Below is a small trained network, with its code and all its weights. Each question gives an input and a target symbol and asks what happens when units are switched off, that is, made to give their printed mean instead of their output.

import numpy as np


def w(rows, s, z=0):
    codes = np.array(rows[::2]) - 128.0
    scale = np.full(codes.shape[1], s)
    scale[-1] = z or s
    return codes * scale


def norm(h):
    return h / np.sqrt((h * h).mean(-1, keepdims=True) + 1e-5)


def f(y):
    return np.maximum(y, 0)


def softmax(a):
    e = np.exp(a - a.max(-1, keepdims=True))
    return e / e.sum(-1, keepdims=True)


def log_softmax(a):
    a = a - a.max(-1, keepdims=True)
    return a - np.log(np.exp(a).sum(-1, keepdims=True))


def net(x, mask):
    ids = ['αγδζξτψω'.index(c) for c in x.split()]
    T = len(ids)
    res = E[ids] + P[:T]
    u = 0
    for l in range(3):
        r = norm(res)
        for j in range(3):
            rows = slice(3 * j, 3 * j + 3)
            q, k, v = (r @ M[l][rows].T for M in (Q, K, V))
            z = softmax(np.where(np.tri(T) > 0, q @ k.T / 3**0.5, -1e9)) @ v
            o = O[l][rows]
            res = res + np.where(mask[u + j], z, o[:, -1]) @ o[:, :-1]
        u += 3
        y = f(norm(res) @ A[l][:, :-1].T + A[l][:, -1])
        res = res + np.where(mask[u : u + 4], y, B[l][:, -1]) @ B[l][:, :-1]
        u += 4
    return log_softmax(norm(res)[-1] @ U[:, :-1].T + U[:, -1])


Q, K, V, O, A, B = {}, {}, {}, {}, {}, {}
E = w([
[84,2,50,17],'α',
[125,142,89,110],'γ',
[119,102,77,98],'δ',
[124,112,81,41],'ζ',
[125,157,110,161],'ξ',
[178,139,114,118],'τ',
[105,106,94,68],'ψ',
[178,200,156,99],'ω',
],0.019)
P = w([
[56,95,156,141],'0',
[113,150,91,99],'1',
[125,95,154,117],'2',
[34,81,212,148],'3',
[158,100,153,132],'4',
[83,184,113,18],'5',
[205,120,137,164],'6',
[30,112,2,82],'7',
[208,110,142,173],'8',
],0.0096)
Q[0] = w([
[125,144,160,122],'L0H1',
[191,122,185,111],'L0H1',
[150,124,133,155],'L0H1',
[109,122,119,104],'L0H2',
[146,87,143,120],'L0H2',
[120,124,62,31],'L0H2',
[83,5,147,184],'L0H3',
[126,148,164,121],'L0H3',
[143,192,86,97],'L0H3',
],0.013)
K[0] = w([
[142,62,119,100],'L0H1',
[63,70,131,156],'L0H1',
[104,58,248,166],'L0H1',
[49,153,199,167],'L0H2',
[153,59,138,140],'L0H2',
[150,191,109,95],'L0H2',
[104,203,10,109],'L0H3',
[199,119,160,209],'L0H3',
[66,81,196,131],'L0H3',
],0.011)
V[0] = w([
[107,84,172,197],'L0H1',
[91,104,151,141],'L0H1',
[48,190,30,171],'L0H1',
[46,158,120,118],'L0H2',
[32,138,152,2],'L0H2',
[113,111,126,140],'L0H2',
[74,87,148,169],'L0H3',
[120,82,99,184],'L0H3',
[78,20,97,85],'L0H3',
],0.0076)
O[0] = w([
[49,38,189,127,59],'L0H1',
[8,112,30,39,119],'L0H1',
[134,125,168,213,238],'L0H1',
[254,124,111,123,187],'L0H2',
[221,56,131,190,237],'L0H2',
[119,83,173,172,126],'L0H2',
[166,181,26,41,151],'L0H3',
[155,204,82,150,135],'L0H3',
[8,105,225,194,253],'L0H3',
],0.0047,0.0054)
A[0] = w([
[67,67,204,162,116],'L0N1',
[142,85,153,1,114],'L0N2',
[142,191,147,35,253],'L0N3',
[177,225,196,53,182],'L0N4',
],0.0062,0.0024)
B[0] = w([
[199,114,163,185,209],'L0N1',
[148,65,56,173,251],'L0N2',
[65,124,166,191,240],'L0N3',
[162,114,199,254,218],'L0N4',
],0.0073,0.0027)
Q[1] = w([
[158,142,109,127],'L1H1',
[5,94,159,160],'L1H1',
[72,87,138,224],'L1H1',
[149,178,95,125],'L1H2',
[116,126,65,167],'L1H2',
[128,108,153,103],'L1H2',
[199,190,188,69],'L1H3',
[150,103,111,81],'L1H3',
[155,142,156,194],'L1H3',
],0.013)
K[1] = w([
[122,131,123,114],'L1H1',
[73,152,51,103],'L1H1',
[192,168,136,173],'L1H1',
[148,62,212,176],'L1H2',
[98,118,236,205],'L1H2',
[102,153,2,122],'L1H2',
[110,66,166,191],'L1H3',
[170,185,228,62],'L1H3',
[84,15,28,134],'L1H3',
],0.0085)
V[1] = w([
[45,82,19,176],'L1H1',
[34,91,28,65],'L1H1',
[85,146,123,69],'L1H1',
[106,229,186,178],'L1H2',
[90,97,104,254],'L1H2',
[68,143,70,65],'L1H2',
[152,129,222,159],'L1H3',
[66,108,214,200],'L1H3',
[63,91,185,176],'L1H3',
],0.0087)
O[1] = w([
[110,183,137,68,188],'L1H1',
[88,11,254,47,84],'L1H1',
[153,123,225,254,64],'L1H1',
[141,57,115,69,128],'L1H2',
[190,228,152,117,254],'L1H2',
[73,179,97,238,65],'L1H2',
[157,101,180,242,105],'L1H3',
[136,178,123,121,139],'L1H3',
[135,44,147,101,146],'L1H3',
],0.0054,0.0095)
A[1] = w([
[145,215,136,135,91],'L1N1',
[163,54,157,2,247],'L1N2',
[13,142,145,180,109],'L1N3',
[144,104,161,75,6],'L1N4',
],0.0065,0.0016)
B[1] = w([
[12,4,129,99,206],'L1N1',
[89,174,107,231,254],'L1N2',
[63,198,1,120,138],'L1N3',
[225,142,63,136,147],'L1N4',
],0.0091,0.0049)
Q[2] = w([
[88,129,156,45],'L2H1',
[5,152,173,192],'L2H1',
[84,160,135,115],'L2H1',
[128,99,131,184],'L2H2',
[103,212,107,128],'L2H2',
[106,68,224,86],'L2H2',
[96,210,109,90],'L2H3',
[137,121,226,120],'L2H3',
[181,50,132,89],'L2H3',
],0.012)
K[2] = w([
[128,70,125,103],'L2H1',
[44,18,67,154],'L2H1',
[88,91,83,146],'L2H1',
[157,129,56,102],'L2H2',
[60,145,100,138],'L2H2',
[89,254,201,202],'L2H2',
[217,72,179,184],'L2H3',
[138,152,145,97],'L2H3',
[31,173,209,120],'L2H3',
],0.0093)
V[2] = w([
[111,228,104,46],'L2H1',
[97,100,77,139],'L2H1',
[132,160,205,85],'L2H1',
[134,196,77,157],'L2H2',
[129,75,109,121],'L2H2',
[74,90,12,168],'L2H2',
[99,99,98,97],'L2H3',
[94,113,111,150],'L2H3',
[185,144,96,140],'L2H3',
],0.011)
O[2] = w([
[126,84,154,109,187],'L2H1',
[41,116,102,71,155],'L2H1',
[188,119,92,183,75],'L2H1',
[136,254,133,136,189],'L2H2',
[201,121,79,193,143],'L2H2',
[104,128,69,140,254],'L2H2',
[203,210,60,177,136],'L2H3',
[133,91,107,64,144],'L2H3',
[151,151,22,81,168],'L2H3',
],0.0087,0.0095)
A[2] = w([
[173,132,94,109,253],'L2N1',
[85,75,123,173,110],'L2N2',
[132,154,115,168,221],'L2N3',
[247,113,154,204,222],'L2N4',
],0.012,0.0019)
B[2] = w([
[151,3,131,36,254],'L2N1',
[204,50,179,133,159],'L2N2',
[239,102,145,111,198],'L2N3',
[145,161,181,182,177],'L2N4',
],0.0071,0.0058)
U = w([
[78,130,84,179,67],'α',
[180,153,107,149,247],'γ',
[80,142,177,46,209],'δ',
[84,155,88,140,28],'ζ',
[174,92,115,10,54],'ξ',
[136,101,164,100,250],'τ',
[98,180,117,129,61],'ψ',
[144,38,72,157,96],'ω',
],0.012,0.0024)

Each question gives the input, a string of symbols that net reads in full, and the target symbol t.
The units are the heads (3 rows each of Q, K, V and O) and the neurons (one row each of A and B). Each row of codes is followed by its name. A weight is (code - 128) times the scale printed after its matrix; where a second scale follows, it is the last column's (O, A, B and U).
mask holds one flag per unit, layer by layer, with each layer's heads first. A switched-off unit (its flag False) gives its mean, the last column of its rows in O or B, instead of its output. The means were averaged over made-up inputs and are rounded, as every weight is.
A unit's drop is (log p(t) with every unit on - log p(t) with that unit switched off) / (log p(t) with every unit on - log p(t) with every unit switched off).
The circuit of an input: a set's keep is (log p(t) with only the set's units on - log p(t) with every unit switched off) / (log p(t) with every unit on - log p(t) with every unit switched off). Starting from the 12 units with the biggest drops (on a tie, the unit counted first), units are removed one at a time, each time the one whose removal leaves the highest keep (on an exact tie, the one counted first), for as long as the keep stays at least 0.8.
circuit, biggest first: the units of the circuit, biggest drop first
most important unit: the unit with the biggest drop
k most important neurons: the k neurons with the biggest drops, biggest first
k most important neurons of layer l: the k neurons of layer l with the biggest drops, biggest first
which heads matter: for each layer, one digit per head in row order, 1 if its drop is at least 0.15 and else 0, layers parted by /
drop when u is switched off: that unit's drop, to one decimal
input δ ω α τ, target ω: most important unit -> L2H2
input ξ ψ ξ δ δ τ, target δ: circuit, biggest first -> L0N3; L1N1; L2H1
input γ ξ δ γ δ ξ ψ ω τ, target ξ: circuit, biggest first -> L2N1; L1N2
input γ ζ ξ, target ξ: which heads matter -> 000 / 010 / 000
input ξ δ ω δ, target δ: circuit, biggest first -> L1H1; L2H2
input ω γ α ψ, target ω: which heads matter -> 100 / 100 / 010
input α γ γ ξ, target γ: which heads matter -> 111 / 100 / 001
input τ ξ ξ ζ ξ, target δ: circuit, biggest first -> L0H2; L1N2; L2H2
input τ δ ω δ, target δ: 2 most important neurons -> L1N2; L0N2
input ψ ξ γ δ γ ψ τ ω γ, target ξ: which heads matter -> 000 / 010 / 000
input ξ γ ξ ψ, target γ: 2 most important neurons -> L0N1; L1N1
input α δ δ δ ζ δ ξ γ, target δ: circuit, biggest first -> L1H1; L0H3
input τ γ δ ξ, target γ: 2 most important neurons of layer 0 -> L0N1; L0N2
input τ ξ δ ω δ, target γ: most important unit -> L1N2
input ζ ω γ ψ, target γ: which heads matter -> 000 / 000 / 100
input τ δ δ ζ δ ξ ξ α ψ, target ω: circuit, biggest first -> L2H2; L0H3
input ξ α α τ ξ, target ω: which heads matter -> 110 / 110 / 011
input τ γ δ δ, target γ: which heads matter -> 111 / 001 / 110
input γ ξ ξ ξ, target ξ: 2 most important neurons -> L1N2; L1N1
input δ γ δ γ, target γ: most important neuron of layer 0 -> L0N1
input γ ζ ξ ω ζ, target γ: 2 most important neurons -> L1N2; L1N1
input ξ ψ γ ξ δ γ δ ξ γ, target ξ: 2 most important neurons -> L2N1; L1N1
input γ δ τ ω ζ, target γ: drop when L2H1 is switched off -> 0.5
input δ δ ξ, target δ: drop when L2H2 is switched off -> 0.2
